Below is a small trained network, with its code and all its weights. Each question gives an input and a class and asks what happens when units are switched off, that is, made to give their printed mean instead of their output.

import numpy as np


def w(rows, s, z=0):
    codes = np.array(rows[::2]) - 128.0
    scale = np.full(codes.shape[1], s)
    scale[-1] = z or s
    return codes * scale


def norm(h):
    return h / np.sqrt((h * h).mean(-1, keepdims=True) + 1e-5)


def f(y):
    return np.maximum(y, 0)


def log_softmax(a):
    a = a - a.max(-1, keepdims=True)
    return a - np.log(np.exp(a).sum(-1, keepdims=True))


def net(x, mask):
    res = np.array(x, float).reshape(1, 4) / 4 @ E
    u = 0
    for l in range(2):
        y = f(norm(res) @ A[l][:, :-1].T + A[l][:, -1])
        res = res + np.where(mask[u : u + 4], y, B[l][:, -1]) @ B[l][:, :-1]
        u += 4
    return log_softmax(norm(res)[-1] @ U[:, :-1].T + U[:, -1])


A, B = {}, {}
E = w([
[121,143,121,198,254],'x0',
[170,165,62,182,89],'x1',
[234,171,173,84,144],'x2',
[178,55,61,115,136],'x3',
],0.0041)
A[0] = w([
[76,223,149,125,118,55],'L0N1',
[2,84,82,186,93,8],'L0N2',
[162,176,57,174,99,35],'L0N3',
[155,169,96,198,81,3],'L0N4',
],0.0095,0.0055)
B[0] = w([
[207,11,44,115,148,184],'L0N1',
[112,195,95,116,132,254],'L0N2',
[98,92,173,81,172,180],'L0N3',
[60,110,235,74,149,156],'L0N4',
],0.012,0.0041)
A[1] = w([
[129,163,137,210,193,3],'L1N1',
[131,159,145,104,2,33],'L1N2',
[229,184,179,105,131,70],'L1N3',
[103,161,125,86,127,184],'L1N4',
],0.0085,0.0024)
B[1] = w([
[229,124,214,154,2,216],'L1N1',
[185,139,176,245,154,242],'L1N2',
[5,173,42,120,118,251],'L1N3',
[186,116,180,84,159,254],'L1N4',
],0.0087,0.0027)
U = w([
[58,252,57,104,129,117],'0',
[182,116,183,194,90,247],'1',
[46,71,199,67,167,112],'2',
[148,33,15,113,132,15],'3',
],0.013,0.0015)

Each question gives the input, the list of numbers given to net, and the class t.
The units are the neurons (one row each of A and B). Each row of codes is followed by its name. A weight is (code - 128) times the scale printed after its matrix; where a second scale follows, it is the last column's (A, B and U).
mask holds one flag per neuron, layer by layer. A switched-off neuron (its flag False) gives its mean, the last column of its row in B, instead of its output. The means were averaged over made-up inputs and are rounded, as every weight is.
A unit's drop is (log p(t) with every unit on - log p(t) with that unit switched off) / (log p(t) with every unit on - log p(t) with every unit switched off).
The circuit of an input: a set's keep is (log p(t) with only the set's units on - log p(t) with every unit switched off) / (log p(t) with every unit on - log p(t) with every unit switched off). Starting from all 8 units, units are removed one at a time, each time the one whose removal leaves the highest keep (on an exact tie, the one counted first), for as long as the keep stays at least 0.8.
units of the circuit, in order: the units of the circuit, biggest drop first
top k neurons: the k neurons with the biggest drops, biggest first
k most important neurons of layer l: the k neurons of layer l with the biggest drops, biggest first
input [-8,-4,2,8], class 1: top 2 neurons : (L1N2; L0N1)
input [-8,-3,2,-3], class 1: units of the circuit, in order : (L1N2)
input [-4,8,6,3], class 2: units of the circuit, in order : (L0N3; L0N4)
input [-1,8,-7,7], class 2: top 2 neurons : (L0N3; L0N4)
input [-2,-8,8,6], class 0: units of the circuit, in order : (L1N3; L0N1)
input [4,7,6,2], class 2: top 2 neurons : (L0N3; L0N4)
input [7,4,-4,7], class 1: top 3 neurons : (L1N1; L0N1; L1N3)
input [-3,-4,-8,7], class 0: top 2 neurons : (L0N2; L0N1)
input [-7,8,-4,0], class 2: top 2 neurons : (L0N4; L0N3)
input [-8,0,-6,-3], class 1: 2 most important neurons of layer 1 : (L1N2; L1N3)
input [-7,7,-5,4], class 1: units of the circuit, in order : (L1N2; L0N1)
input [-3,8,-6,7], class 2: units of the circuit, in order : (L0N3; L0N4; L0N1)
input [4,4,8,7], class 0: top 2 neurons : (L1N3; L0N1)
input [5,2,-2,-4], class 1: top 3 neurons : (L1N1; L1N3; L0N3)
input [-4,8,4,-7], class 2: units of the circuit, in order : (L0N4; L0N3)
input [0,0,-4,-5], class 3: units of the circuit, in order : (L0N1)
input [5,-5,-5,-7], class 3: units of the circuit, in order : (L0N1; L0N4)
input [-8,-1,-1,6], class 1: units of the circuit, in order : (L1N2; L0N1)
input [-5,7,1,2], class 2: units of the circuit, in order : (L0N3; L0N4)
input [3,4,7,-1], class 0: units of the circuit, in order : (L1N3)
input [-6,-2,6,6], class 0: top 3 neurons : (L1N3; L0N1; L1N1)
input [6,1,3,-8], class 3: top 2 neurons : (L0N1; L1N2)
